Here is a tiny trained network, its code and every weight. The questions are about switching its units off for an input and a class, where a switched-off unit gives its printed mean instead of its output.

import numpy as np


def w(rows, s, z=0):
    codes = np.array(rows[::2]) - 128.0
    scale = np.full(codes.shape[1], s)
    scale[-1] = z or s
    return codes * scale


def f(y):
    return y / 2 * (1 + np.tanh(0.7978845608 * (y + 0.044715 * y**3)))


def log_softmax(a):
    a = a - a.max(-1, keepdims=True)
    return a - np.log(np.exp(a).sum(-1, keepdims=True))


def net(x, mask):
    res = np.array(x, float).reshape(1, 6) / 4 @ E
    y = f(res @ A[0][:, :-1].T + A[0][:, -1])
    res = res + np.where(mask, y, B[0][:, -1]) @ B[0][:, :-1]
    return log_softmax(res[-1] @ U[:, :-1].T + U[:, -1])


A, B = {}, {}
E = w([
[143,227,254],'x0',
[129,132,129],'x1',
[137,138,125],'x2',
[53,99,125],'x3',
[62,167,87],'x4',
[114,120,128],'x5',
],0.0093)
A[0] = w([
[133,140,143,30],'N1',
[91,97,110,170],'N2',
[125,140,175,49],'N3',
[213,129,118,144],'N4',
[192,120,143,208],'N5',
[123,143,146,21],'N6',
[183,134,118,112],'N7',
[119,123,169,31],'N8',
[130,138,65,56],'N9',
[187,155,87,192],'N10',
[116,131,186,55],'N11',
[191,108,8,21],'N12',
[101,140,192,41],'N13',
[125,56,86,110],'N14',
[92,94,142,116],'N15',
[73,121,124,20],'N16',
[152,151,95,210],'N17',
[115,208,141,74],'N18',
[101,99,144,80],'N19',
[128,138,125,229],'N20',
[113,60,74,110],'N21',
[141,109,147,74],'N22',
[162,108,136,204],'N23',
[128,132,140,41],'N24',
[60,74,176,137],'N25',
[109,105,88,42],'N26',
[156,101,78,26],'N27',
[146,129,123,222],'N28',
[154,186,163,153],'N29',
[103,163,74,103],'N30',
[125,109,104,21],'N31',
[194,81,185,109],'N32',
[55,200,81,97],'N33',
[111,125,149,3],'N34',
[185,77,155,191],'N35',
[129,116,163,44],'N36',
],0.013,0.0047)
B[0] = w([
[238,93,92,116],'N1',
[127,194,141,183],'N2',
[205,126,107,156],'N3',
[40,162,180,205],'N4',
[59,133,115,219],'N5',
[214,59,152,118],'N6',
[87,143,201,159],'N7',
[203,125,133,127],'N8',
[151,85,163,159],'N9',
[76,159,182,202],'N10',
[201,100,114,162],'N11',
[219,125,176,255],'N12',
[241,67,139,174],'N13',
[165,151,163,228],'N14',
[134,186,197,137],'N15',
[116,114,208,129],'N16',
[46,149,172,186],'N17',
[214,64,114,206],'N18',
[151,184,113,120],'N19',
[79,172,88,183],'N20',
[194,195,159,241],'N21',
[157,54,113,119],'N22',
[54,128,142,183],'N23',
[196,104,129,110],'N24',
[74,218,153,164],'N25',
[167,114,184,157],'N26',
[207,78,156,167],'N27',
[56,162,121,182],'N28',
[137,93,116,246],'N29',
[98,60,180,163],'N30',
[193,74,166,125],'N31',
[98,66,98,204],'N32',
[59,3,162,209],'N33',
[186,128,181,107],'N34',
[29,124,96,210],'N35',
[143,104,126,121],'N36',
],0.0056,0.0062)
U = w([
[15,169,195,176],'0',
[1,62,146,194],'1',
[211,86,155,1],'2',
[38,203,102,163],'3',
],0.0074,0.0047)

Each question gives the input, the list of numbers given to net, and the class t.
The units are the neurons (one row each of A and B). Each row of codes is followed by its name. A weight is (code - 128) times the scale printed after its matrix; where a second scale follows, it is the last column's (A, B and U).
mask holds one flag per neuron, in row order. A switched-off neuron (its flag False) gives its mean, the last column of its row in B, instead of its output. The means were averaged over made-up inputs and are rounded, as every weight is.
A unit's drop is (log p(t) with every unit on - log p(t) with that unit switched off) / (log p(t) with every unit on - log p(t) with every unit switched off).
The circuit of an input: a set's keep is (log p(t) with only the set's units on - log p(t) with every unit switched off) / (log p(t) with every unit on - log p(t) with every unit switched off). Starting from the 12 units with the biggest drops (on a tie, the unit counted first), units are removed one at a time, each time the one whose removal leaves the highest keep (on an exact tie, the one counted first), for as long as the keep stays at least 0.8.
circuit, biggest first: the units of the circuit, biggest drop first
most important unit: the unit with the biggest drop
top k neurons: the k neurons with the biggest drops, biggest first
drop of u: that unit's drop, to one decimal
input [0,5,-5,-7,-8,6], class 1: most important unit	N32
input [3,6,6,1,-8,-4], class 1: circuit, biggest first	(N32; N21; N35)
input [6,0,1,-5,3,-5], class 2: circuit, biggest first	(N18; N13)
input [-6,-7,-7,5,-1,7], class 3: top 2 neurons	(N25; N2)
input [6,5,7,3,8,-5], class 1: circuit, biggest first	(N33; N21; N18)
input [-7,1,0,8,-8,-3], class 0: circuit, biggest first	(N25; N2; N15)
input [-8,-6,4,-6,2,-7], class 2: top 2 neurons	(N12; N27)
input [-8,8,3,7,7,-3], class 2: top 2 neurons	(N21; N12)
input [-8,7,-4,-5,-2,6], class 2: top 3 neurons	(N12; N27; N21)
input [3,-1,3,-4,7,-7], class 1: top 2 neurons	(N33; N21)
input [-7,-6,-3,-4,-2,4], class 2: top 4 neurons	(N12; N27; N21; N14)
input [-8,0,-6,-7,4,6], class 2: drop of N12	0.2
input [7,6,-2,-1,-7,-4], class 1: drop of N12	0.3
input [-4,-4,-8,0,-3,1], class 3: top neuron	(N33)
input [5,-2,0,3,-3,-6], class 2: drop of N21	-0.1
